[  9 111   4 -17] : (9)
[22 74 -7  9] : (52)
[-65   5  16  46] : (145)
[  25 -115    0   65] : (22)
[ 35 -30  -8  38] : (118)
[  9 -41  16  11] : (173)
[  8 -45   2  34] : (125)
[ 40  68 -14   5] : (140)
[ 16 -64   5  46] : (2)
[  25 -115   12   35] : (208)
[-2 10 26 -3] : (219)
[ 32 -16  -4  43] : (58)
asked: [  25 -115    0   65] | (22)
order: [ 46   5 -64  16] | (2)
asked: [  9 -41  16  11] | (173)
asked: [ 32 -16  -4  43] | (58)
loc: [-45] | (125), 2
order: [-7  9 22 74] | (52)

[ -35 -110   14   49  -57  -14] -> (63)
[-13 -34  49 -57  18  14] -> (62)
[ 19 -34 118  84 -94 -14] -> (133)
[-34  19  14  49 -57 -13] -> (28)
order: [-34  14 -57  49  19 -13] | (28)
next: [ 19 -34] | [118  84 -94]
order: [-13 -57  49  14  19 -34] | (28)
next: [-13 -34] | [ 49 -57  18]
order: [ 19  14  49 -57 -13 -34] | (28)

[  7 -22 -16  32 -14   6 -16 -16 -21  17   6  22 -24 -28  16  35 -15  21
 -44 -19 -22  -9 -24  -3  15 -40 -38 -43  33  -3  54 -14  24 -16  -4 -12] -> (90)
[-44  11  -9  26  22  22  22  39  56 -53  46  -5 -63 -14  15  29  10  12
  34 -13 -15 -28  -1  57  50 -11 -46 -15  24  15  27 -14  28  52  -5  58] -> (166)
[-12 -31 -24 -24  21   6 -40 -38   7  54 -19 -44 -22 -15 -16 -14   5 -22
 -21 -16  -9 -43  16  22  24  32 -16  -3  17  -4 -16 -14  15 -28  -3  33] -> (131)
[-51  38  40   8 -19  31  15  10  14 -76  40 -11 -85  -1  -5  70  63 -42
  19  27 -47 -32 -40 -15  85 -88 -73  35  22 -27 -10 -31  35  98 -11  77] -> (75)
[-27 -36  17  25   1   8   4   5  54 -19   7   6 -42   9   9  17  34 -22
  22  47 -19 -35   7  -2  27  -9 -30  14  49 -10  14 -14   1  27  30  73] -> (81)
[-27  23  17  25   1   8   4   5  54 -19   7   6 -42   9   9  17  34 -22
  22  25 -19 -35   7  -2  27  -9 -30 -10  49 -10  14 -14   1  27  30  73] -> (25)
[ 29  -1  -1 -66   1  -8  17  22 -40  11  49  -8  28 -46 -31  53 -10 -61
  24   3 -26 -21 -21  20   1   5  62   4 -78 -55 -49 -25  11  60 -67 -34] -> (158)
[ 28  -7 -67  44   5 -46 -39   0  27 -13 -27  64  35  22  39 -27 -39  16
  40  28 -30   7  17  40 -43  54  68 -42   7 -10  47  -3 -32 -57  40  31] -> (111)
order: [ 33  -3 -28  15 -14 -16  -4  17  -3 -16  32  24  22  16 -43  -9 -16 -21
 -22   5 -14 -16 -15 -22 -44 -19  54   7 -38 -40   6  21 -24 -24 -31 -12] | (131)
next: [ 22  22  39  56 -53  46  -5 -63 -14  15  29  10] | [ 12  34 -13]
order: [ 73  30  27   1 -14  14 -10  49 -10 -30  -9  27  -2   7 -35 -19  25  22
 -22  34  17   9   9 -42   6   7 -19  54   5   4   8   1  25  17  23 -27] | (25)
asked: [-27 -36  17  25   1   8   4   5  54 -19   7   6 -42   9   9  17  34 -22
  22  47 -19 -35   7  -2  27  -9 -30  14  49 -10  14 -14   1  27  30  73] | (81)
loc: [98] | (75), 34
loc: [-36] | (81), 2
loc: [52] | (166), 34

[-116   60  -28   -3  -18  -19  114  -67    0] : (195)
[  7  -8   7  10   9   5 -19  -5  10] : (198)
[ 17  -8   1   8  -7   6 -18   0   0] : (50)
[ 42 -20  15   4 -12  21 -53   0   5] : (87)
[ 20  -1  -4 -26 -27   5  -2  16 -13] : (31)
[-19  12  -6 -53  -7  12  25  -5   0] : (83)
[ 37 -21   9  22  18   8 -41  14   0] : (71)
[ 42 -12 -10   8   9  20 -24  11 -19] : (109)
[  8  -7   0  16  -8   1   6   0 -18] : (154)
[ 38 -15  22 -25 -42   8 -42  17   2] : (100)
order: [-18  -8  -7   0   0   1   6   8  17] | (50)
order: [  5  42 -20  15   4 -12  21 -53   0] | (87)

[ 10  -8  14 -68  20 -28 -85  35] = (79)
[ -9  16  -5  17 -30  18  28  72] = (98)
[-41  -3 -23 -65  36 -32 -21  30] = (10)
[ 10  14 -27 -85  35  -8 -10  20] = (74)
[  47   12    5   45  -12    3 -113   -2] = (144)
[ -3 -24 -65  17 -30  30  28  72] = (139)
loc: [-113] | (144), 7
next: [ -3 -23 -65] | [ 36 -32 -21]
order: [-85 -10  14  20  -8  10  35 -27] | (74)
loc: [-9] | (98), 1

[ -1  39  45  33   0 -19 -13  42  31   2  39 -34   2 -14  10 -37  40 -12
 -15  15  28  24 -19  42  11  20  26]  (134)
[-18  -8 -16  -8  10  -3  -6 -24 -13   3 -11  -4  -4   0  -2  -1  -7  -4
 -47 -13  27  41 -18  75  37  68  99]  (23)
[-36 -42 -16  -8  10  16  -6 -24 -13   3 -11  -4  -4   0  -2  -1  -7  -4
 -12 -25 -13  -6  -6 -15 -15   4  -1]  (72)
[-20 -22 -26  -5  -3 -22 -51 -31  23 -71 -13   4   0 -49 -19  40 -36 -40
 -13 -39   9  30 -41 -43 -74 -11 -51]  (86)
[-17 -34  14  29   3 -41 -25  67  34 -76  35   3  57   2  57  29  -4 -20
  -1  59  57  23 -16  28 -34 -27 -56]  (24)
[  3 -16  -4 -13 -24  -7 -13  -2  -8  10 -18  -4  37  99  41  -3  75 -47
 -18   0  -8 -11  -6  -1  -4  67  27]  (13)
[-20 -22 -26  -5  -3 -22 -51 -31  23 -71 -13   4   0 -49 -19  40 -36 -40
 -13 -39   9 -26  26 -38  28 -14  -1]  (64)
order: [ 99  68  37  75 -18  41  27 -13 -47  -4  -7  -1  -2   0  -4  -4 -11   3
 -13 -24  -6  -3  10  -8 -16  -8 -18] | (23)
asked: [-20 -22 -26  -5  -3 -22 -51 -31  23 -71 -13   4   0 -49 -19  40 -36 -40
 -13 -39   9  30 -41 -43 -74 -11 -51] | (86)
order: [ -4  67  27   3 -16  -4 -13 -24  -7 -13  -2  -8  10 -18  -4  37  99  41
  -3  75 -47 -18   0  -8 -11  -6  -1] | (13)
loc: [15] | (134), 20
next: [-26  26] | [-38  28 -14]

[  7 -19  -4  -5  20  21   0]  (46)
[-15 -44  18 -12 -57   9 -22]  (30)
[  0 -20  20   7 -19  21  -6]  (117)
order: [  7 -19  21  -6   0 -20  20] | (117)
next: [-19  -4] | [-5 20 21]
order: [ -4  -5  20  21   0   7 -19] | (46)
loc: [9] | (30), 6
loc: [-5] | (46), 4
order: [-57 -44 -22 -15 -12   9  18] | (30)

[ 88   7  17 -38   5 -29  28   4  60] -> (39)
[ 15 -19  29  89 -30   7   4 -41  15] -> (60)
[ 28  89 -29   7  60  17   4 -38   5] -> (96)
loc: [-30] | (60), 5
next: [-30   7] | [  4 -41  15]
loc: [88] | (39), 1
next: [ 29  89 -30   7] | [  4 -41  15]
order: [-38 -29   4   5   7  17  28  60  89] | (96)

